[128 = 0]

[119 114 125 142 183 134 125 137 130 121 114 130 120 105 137 127]  (81) U
[122 114 139 138  83 130 141 140 169 130 115 125 129 148 142 166]  (74) S
[126 123 139 122  91 118 134 139 207 108 141 120 125 128 128 202]  (74) W
[118 122 124 129 102 122 136 135 167 130 115 123 115 122 149 164]  (74) S
[126 133 130 134 105 130 129 130 133 126 112 126 123 129 143 143]  (84) X
[124 130 130 149 180 151 130 140 115 153 126 143 110 120 124 154]  (81) Z
[134 123 137 129 137 139 136 132 121 125 122 108 129 131 116 155]  (74) W
[112 132 143  82 137  99 118 133 154 119 115 126 148 143 172 125]  (84) U
[134 124 143 133 184 125 122 137 134 125 116 142 142 130 148 119]  (81) Z
[124  81 122 128 132 140 135 134 141 133 116 122 117 128 169 144]  (74) U
[143 129 144 121 171 136 132 133 132 141 124 127 123 132 148 141]  (81) Z
[130 135 144 133  92 131 130 140 186 121 107 122 108 129 138 177]  (74) U
[127 128 125 129 116 119 138 133 138 137 118 127 111 132 126 153]  (74) U
[119 123 132 130  85 138 127 125 192 140 136 127 124 130 103 155]  (81) S
[109 130 136 119 145 113 119 160 252 115  92 135  97 126  96 182]  (81) Z
[131 142 159 139 109 132 143 125 120 142 129 132 119 130 123 162]  (84) W
[121 128 144 129 131 132 140 141 143 139 115 134 114 128 138 170]  (74) W
[131 123 127 134  70 152 140 124 144 130 116 121  94 138 131 185]  (74) S
[129 134 142 137 126 128 149 135 155 130 125 119 131 127 138 190]  (74) Z
[130 123 148 111 139 133 139 135 154 119 123 121 121 136 150 178]  (74) W
[119 135 134 126 150 122 110 138 114 130 123 126 144 132 132 134]  (74) Z
[129 132 131 104 164 138 118 130 157 141 142 127 116 132 130 146]  (81) W
[147 126 139 121 138 135 140 118  93 126 121 113 108 132 152 154]  (84) W
[132 128 138 104 126 120 124 145 166 121 150 120 149 139 170 163]  (74) W
[135 127 133 149 112 127 151 135 128 129 125 129 118 132 117 166]  (74) Z
[121 129 136 127 149 132 133 131 164 127 120 127 115 120 157 133]  (81) U
[129 119 130 127 210 150 119 131 111 127 124 134 128 122 148 125]  (81) W
[128 116 128 131 145 130 137 137  97 122 115 123 141 121 136 114]  (84) S
[116 122 133 120 189 131 131 145 154 126 120 121 131 125 149 119]  (81) U
[139 126 137 132 150 120 135 121 103 130 108 125 146 139 157 124]  (84) X
[124 113 130 135 113 129 143 137 145 132 119 123 130 117 137 154]  (84) S
[131 129 141 136 143 124 114 108 116 140 117 129 136 137 151 134]  (84) S
[138 124 129 121  99 146 134 122 191 136 132 125 114 139 136 148]  (81) S
[147 122 138 137 124 133 134 131 132 136 125 121 121 125 130 163]  (74) W
[129 113 144 106 134 140 128 128 174 145 135 130 109 139 152 118]  (81) S
[108 133 139 123 116 132 137 123 136 131 128 122 125 130 126 164]  (84) W
[124 126 140 138 206 122 112 137 142 136 116 127 130 123 160  85]  (81) U
[128 130 137 129 121 116 134 141 167 127 114 124 142 126 143 159]  (74) U
[139 122 126 126  78 132 141 106 139 127 116 127 108 137 130 160]  (84) U
[152 118 141 134 174 132 152 126  79 127 137 113 119 128 171 148]  (74) Z
[128 124 128 127 110 137 145 134 130 137 114 120 119 121 144 163]  (74) X
[120 121 132 123 115 133 140 138 185 129 100 119  77 133 156 186]  (74) S
[138 119 144 136  17 159 142 108 225 156 135 123  73 146  74 218]  (81) U
[121 128 127 124 173 132 102 146 182 121 120 121 112 127 137 121]  (81) U
[138 125 147 114  97 146 143 130 123 129 129 139 105 121 120 185]  (74) W
[126 126 135 123 145 115 131 144 148 118 121 127 129 124 149 156]  (74) Z
[120 118 130 105 138 127 125 135 159 134 116 128 123 119 156 127]  (81) U
[134  98 126 127 153 133 140 138 106 129 120 135 101 116 140 163]  (74) U
[128 134 140 114 112 127 138 150 172 131 130 122 122 130 142 162]  (74) W
[133 123 145 125 157 136 135 139 151 127 131 127 110 129 137 156]  (81) Z
[135 121 143 130  73 136 153 116 164 138 137 128  94 137  95 210]  (84) Z
[118 124 135 123 162 129 114 135 187 128 119 124 123 124 161 120]  (81) S
[134 119 144 121 144 132 124 130 157 130 129 132 131 139 150 133]  (81) W
[134 127 135 133 199 137 133 129 113 131 130 128 128 131 146 128]  (81) Z
[132 130 143 117 181 132 116 145 155 135 124 133 136 121 145 132]  (81) Z
[131 128 139 131 147 115 132 133 122 116 112 120 127 132 163 127]  (84) U
[131 129 124 120 252 142  99 175  55 104 123 117 166 111 216  34]  (81) Z

[128 129 127 131 125 117 127 135 132 129 144 127 139 128 129 135]  <85> PP
[125 134 126 131 129 118 131 128 126 123 123 130 146 129 125 142]  <85> BB
[105 128 116 133 125 109 125 132 133 130 146 132 155 131 133 131]  <83> BB
[135 122 128 128 132 121 130 128 124 123 115 130 134 121 129 135]  <79> BB
[110 129 128 133 124 120 134 126 130 125 125 132 139 131 129 134]  <83> BB
[131 120 128 132 130 118 129 129 123 122 117 133 142 126 130 138]  <85> BB
[129 123 125 129 130 118 126 127 128 126 119 126 135 122 130 132]  <85> BB
[120 118 124 135 114 106 129 132 124 130 128 133 148 128 131 145]  <85> BB
[131 125 124 129 128 114 125 128 130 126 122 130 142 125 128 138]  <85> BB
[126 120 127 136 127 113 127 132 120 124 117 129 140 117 129 137]  <79> BB
[127 124 126 136 128 112 132 131 128 123 132 133 149 126 127 140]  <85> BB
[128 127 128 131 128 123 128 127 127 127 132 132 144 130 127 135]  <85> BB
[108 121 123 134 126 112 134 129 126 123 119 132 141 126 130 140]  <85> BB
[137 127 124 128 140 121 128 133 133 121 118 131 142 126 128 137]  <85> BB
[117 121 127 138 124 102 132 137 125 122 133 132 151 122 132 141]  <85> BB
[142 136 124 120 142 122 127 122 144 126 127 126 131 128 122 136]  <85> PP
[130 130 128 131 123 118 123 133 127 128 139 123 136 124 125 137]  <79> PP
[122 132 128 134 140 122 127 131 135 120 141 130 144 128 127 129]  <85> BB
[125 122 124 136 130 103 122 132 123 132 127 129 152 119 131 142]  <79> BB
[132 121 124 132 130 122 133 131 128 125 122 132 137 128 131 132]  <85> CM
[136 116 127 136 114 120 132 133 113 127 120 125 124 126 128 139]  <79> CM
[126 122 125 137 133 114 129 135 125 117 125 130 134 122 133 130]  <85> CM
[139 122 126 131 124 129 133 122 119 128 122 137 143 133 120 144]  <79> BB
[135 119 124 133 127 118 126 130 119 126 117 128 138 122 130 137]  <79> BB
[120 125 125 133 130 112 125 133 130 126 131 129 148 124 131 136]  <85> BB
[122 127 123 128 136 118 123 128 132 128 128 128 141 122 131 129]  <85> BB
[131 125 122 134 131 119 131 129 125 123 131 134 143 128 128 137]  <85> BB
[134 124 126 126 134 130 132 123 130 126 120 137 130 130 129 125]  <85> CM
[136 124 127 128 122 118 124 134 125 129 151 128 133 130 128 136]  <79> PP
[136 118 122 129 129 116 132 126 133 126 128 139 146 134 132 136]  <85> BB
[149 126 125 124 123 128 129 127 126 133 137 131 128 136 128 135]  <79> PP
[131 127 121 124 134 120 123 132 136 126 138 126 136 127 130 126]  <85> PP
[141 131 129 124 132 132 126 129 126 132 132 126 122 127 123 128]  <79> PP
[133 118 116 130 132 119 125 132 131 131 134 131 138 131 136 124]  <85> CM
[121 137 130 131 127 112 125 136 133 124 152 122 147 125 125 136]  <85> PP
[118 133 126 124 125 110 121 136 140 132 138 119 128 122 132 127]  <85> PP

[126 129 140 133 124 129 120 128 119 133 132 137 134 130 129 127]  J Mj
[129 131 123 126 124 122 131 121 126 131 136 123 129 133 129 119]  J Mj
[137 123 140 131 119 122 128 132 118 133 134 130 135 134 135 127]  J TP
[137 121 125 123 125 121 133 132 131 136 130 128 128 127 134 120]  J ZL
[144 132 105 131 122 116 126 133 126 127 136 139 123 121 130 131]  H Mj
[136 126 118 121 125 122 129 127 136 140 133 134 120 126 134 127]  H QG
[134 128 130 131 119 118 132 129 130 126 130 124 124 130 132 126]  J TP
[136 125 133 128 121 119 124 129 123 139 134 138 128 126 138 127]  J Mj
[132 131 133 134 119 119 135 135 123 129 130 125 120 131 140 129]  H TP
[127 122 136 122 125 129 133 128 124 140 133 125 132 137 128 127]  J TP
[130 133 121 127 122 125 134 127 128 122 127 120 122 130 132 129]  H TP
[128 128 133 128 123 127 134 125 127 126 126 120 123 136 132 127]  J TP
[135 132 129 129 122 119 129 126 123 136 139 138 126 128 129 121]  J Mj
[127 134 129 139 125 128 131 129 124 123 130 138 128 123 144 131]  H TP
[151 128 108 122 111 108 125 137 135 133 128 130 119 116 134 128]  H TP
[131 125 132 127 118 121 134 125 130 136 127 116 125 137 132 126]  J ZL
[134 133 120 127 125 121 133 131 124 129 131 135 120 127 141 129]  H TP
[138 128 133 123 123 118 123 130 127 140 136 131 129 129 126 123]  J Mj
[127 130 120 131 127 126 132 129 127 121 128 123 124 131 133 129]  H TP
[138 125 129 126 120 120 134 130 126 134 127 116 123 132 136 123]  J TP
[144 123 122 121 115 114 119 132 135 133 133 127 119 130 131 129]  J ZL
[140 122 123 121 123 117 131 134 137 135 130 126 126 125 123 127]  J QG
[141 122 120 124 113 112 128 127 130 135 133 114 116 130 127 123]  J ZL
[126 125 140 128 124 129 130 126 118 132 132 124 129 140 131 120]  J TP
[137 126 137 130 125 123 131 131 124 137 128 131 129 132 138 129]  J ZL
[131 123 129 126 122 125 134 114 131 129 127 113 122 128 131 125]  J ZL
[133 138 113 120 125 116 127 126 133 123 126 120 116 127 119 124]  H Mj
[140 129 137 134 120 117 130 132 117 141 132 133 130 129 142 128]  J TP
[136 126 125 116 117 116 132 129 128 132 130 116 123 134 126 123]  J TP
[133 126 130 127 121 129 118 130 124 142 128 126 129 131 136 128]  J TP
[141 123 125 121 119 117 130 129 133 135 127 121 124 131 130 125]  J ZL
[136 133 131 128 126 120 129 124 127 135 144 153 121 120 133 123]  J MD
[141 125 126 145 122 120 121 129 128 131 127 125 128 129 131 127]  J TP
[129 124 121 131 121 127 143 125 135 122 123 121 121 126 133 133]  H ZL
[140 132 116 131 115 111 128 134 141 131 131 127 119 123 136 129]  H TP
[145 130 117 128 123 115 129 134 129 133 132 132 117 119 137 125]  H ZL
[138 131 131 127 121 118 129 141 126 136 139 136 124 131 128 123]  J Mj
[117 113 130 127 121 123 128 127 124 135 131 123 127 133 129 122]  J ZL
[148 125 131 133 115 111 128 141 118 144 135 147 134 128 145 127]  J TP
[136 131 128 126 125 119 134 129 127 133 135 125 128 135 129 126]  J ZL
[129 122 132 130 120 128 136 129 130 134 129 132 127 130 136 126]  J ZL
[137 130 126 130 121 115 133 126 126 130 133 126 127 132 131 128]  J TP
[135 126 126 124 116 119 128 134 129 128 130 127 122 133 134 124]  J TP
[143 128 130 130 124 120 123 127 123 138 134 142 130 120 128 129]  J Mj
[133 129 132 121 128 121 131 123 127 135 137 129 124 132 128 122]  J Mj
[142 129 125 127 120 121 127 131 119 138 129 129 124 121 137 126]  J TP
[137 124 137 126 125 126 130 130 128 136 132 124 130 134 132 127]  J TP
[130 122 132 126 124 128 136 130 131 134 132 129 122 138 134 122]  J ZL
[143 129 135 135 119 116 129 131 123 139 140 147 127 135 143 128]  J Mj
[147 129 114 125 116 112 126 139 133 136 130 136 118 115 143 128]  H ZL
[134 126 128 124 124 121 123 121 127 128 132 121 130 135 124 121]  J TP
[132 118 131 125 129 126 137 122 132 131 127 121 123 137 128 122]  J ZL
[131 126 137 127 126 123 130 124 124 134 132 120 120 140 130 120]  J TP
[135 130 116 133 121 123 132 130 124 130 132 130 120 125 136 130]  H ZL
[142 130 119 125 120 118 125 136 129 126 130 130 120 120 134 130]  H TP

[129 125 124 132 112 128 119 130 129 116 127 123 130 118 110 124]  [22] (34)
[130 133 125 127 134 135 127 128 138 155 130 117 123 135 148 138]  [16] (34)
[121 129 125 124 108 136 132 129 127 106 128 139 122 130 112 125]  [22] (37)
[131 123 119 131 105 131 129 130 126  85 122 137 128 128 105 114]  [22] (37)
[117 125 125 130 120 121 117 135 128 127 125 117 123 128 104 121]  [16] (34)
[117 128 122 128 124 116 113 138 132 115 130 136 130 116  97 119]  [22] (34)
[133 128 127 129 126 118 119 129 133 146 131 124 122 130 133 139]  [22] (34)
[133 138 128 129 132 139 155 122 129 153 132 145 118 131 163 152]  [22] (37)
[133 129 125 125 105 130 138 127 127 106 128 128 125 125 132 118]  [22] (37)
[125 124 125 132 115 127 114 128 126 124 125 107 124 130 118 121]  [16] (34)
[125 125 126 133 107 130 118 132 126 115 126 114 128 130  96 116]  [22] (34)
[126 127 127 131 113 125 124 132 128 122 130 127 126 127 112 124]  [22] (34)

[129 126 120 126 136 128 125 135 136 126 132 116 131 129 128 118]  [87] BD
[128 124 128 123 118 129 135 132 126 130 121 127 121 129 131 134]  [88] Fd
[129 133 135 126 128 126 123 131 129 125 132 123 129 133 124 123]  [86] BD
[136 112 122 131 132 126 130 136 135 134 124 126 127 114 117 107]  [87] Fd
[130 128 130 117 132 125 129 140 125 127 135 125 125 139 140 131]  [88] BD
[120 124 124 134 130 124 126 118 123 125 145 131 127 122 131 124]  [87] TR
[134 128 125 133 131 127 120 129 129 131 133 128 127 117 127 124]  [87] TR
[124 128 120 133 133 127 123 124 132 127 128 130 137 123 124 125]  [87] TR
[129 127 127 126 128 122 129 124 120 123 133 131 123 135 132 139]  [88] TR
[134 118 126 115 129 125 135 147 130 139 113 115 118 133 125 124]  [88] Fd
[127 120 121 133 138 134 131 140 142 133 121 127 130 119 122 120]  [87] Fd
[133 123 125 128 128 119 125 132 125 134 126 119 121 116 122 127]  [87] Fd
[121 133 134 130 126 135 134 125 128 127 120 128 125 132 126 134]  [86] Fd
[123 130 128 132 128 135 122 124 136 123 143 133 128 129 128 126]  [87] BD
[124 122 123 139 133 123 122 119 131 121 140 132 134 120 125 125]  [87] TR
[129 115 116 133 133 130 127 129 130 137 120 121 133 111 126 115]  [87] TN
[130 118 121 132 133 140 127 125 135 132 123 126 130 119 121 122]  [87] Fd
[134 131 136 126 125 131 130 135 123 129 120 128 123 134 129 136]  [88] Fd
[137 118 121 132 133 136 128 129 138 136 127 131 126 116 120 127]  [87] Fd
[129 127 122 131 131 132 126 129 138 133 127 126 128 124 123 125]  [87] Fd
[124 124 124 137 133 126 119 123 139 126 140 134 128 123 128 118]  [87] BD
[134 123 124 131 128 132 129 131 138 134 124 137 125 117 124 122]  [87] Fd
[134 117 120 127 131 131 129 136 136 131 133 125 131 123 126 125]  [87] Fd
[133 116 125 130 131 128 129 134 136 132 121 126 129 122 122 121]  [87] Fd
[116 124 122 132 129 122 128 115 131 121 137 134 126 126 130 134]  [87] TR
[132 117 118 133 133 134 127 136 138 133 118 120 127 118 123 117]  [87] Fd
[117 122 121 128 126 119 128 122 126 127 134 127 128 132 130 126]  [87] TR
[138 122 127 134 136 126 119 132 132 130 132 128 131 121 133 123]  [87] TR
[125 138 120 133 132 123 128 132 136 135 120 128 129 113 122 123]  [87] Fd
[136 120 124 135 136 129 124 122 145 130 128 129 131 120 123 128]  [87] Fd
[133 125 129 118 121 123 134 139 130 135 116 124 124 136 127 133]  [88] Fd
[121 132 130 126 125 125 130 126 121 124 123 123 129 138 129 134]  [86] TR
[135 121 124 132 132 130 122 126 130 133 127 128 126 112 126 123]  [87] Fd
[120 125 130 131 129 132 122 117 130 124 143 134 128 127 129 132]  [87] TR
[139 122 129 116 129 129 135 152 131 135 121 134 123 136 127 125]  [88] Fd
[141 118 117 135 130 129 121 127 130 135 117 124 133 114 125 117]  [87] TN

[ 97 154 132 135 131 122 128 139 137 129 109 122 126 133 138 117]  ML <56>
[121 146 134 129 131 127 127 134 132 129 147 134 125 123 124 126]  ML <56>
[108 137 122 133 126 133 125 118 111 135 122 141 132 130 138 127]  ML <58>
[ 81 159 124 134 131 131 127 124 129 130 153 142 132 131 140 128]  ML <58>
[149 142 127 126 134 128 125 130 140 131 130 138 124 135 134 123]  ML <56>
[152 133 130 122 130 126 124 129 139 129 134 132 125 131 125 124]  ML <56>
[ 97 148 124 125 136 142 128 126 131 137 122 133 131 128 150 135]  ML <58>
[130 137 129 126 131 127 123 134 132 133 136 135 128 127 131 125]  ML <56>
[134 117 121 128 129 127 130 121 130 132 125 135 130 129 126 131]  ML <58>
[147 143 134 130 123 126 123 128 135 128 147 140 125 138 124 122]  ML <56>
[ 75 150 126 132 131 131 126 118 134 124 134 137 139 133 141 130]  ML <58>
[115 129 125 129 127 135 125 116 126 133 128 140 131 122 131 124]  ML <58>
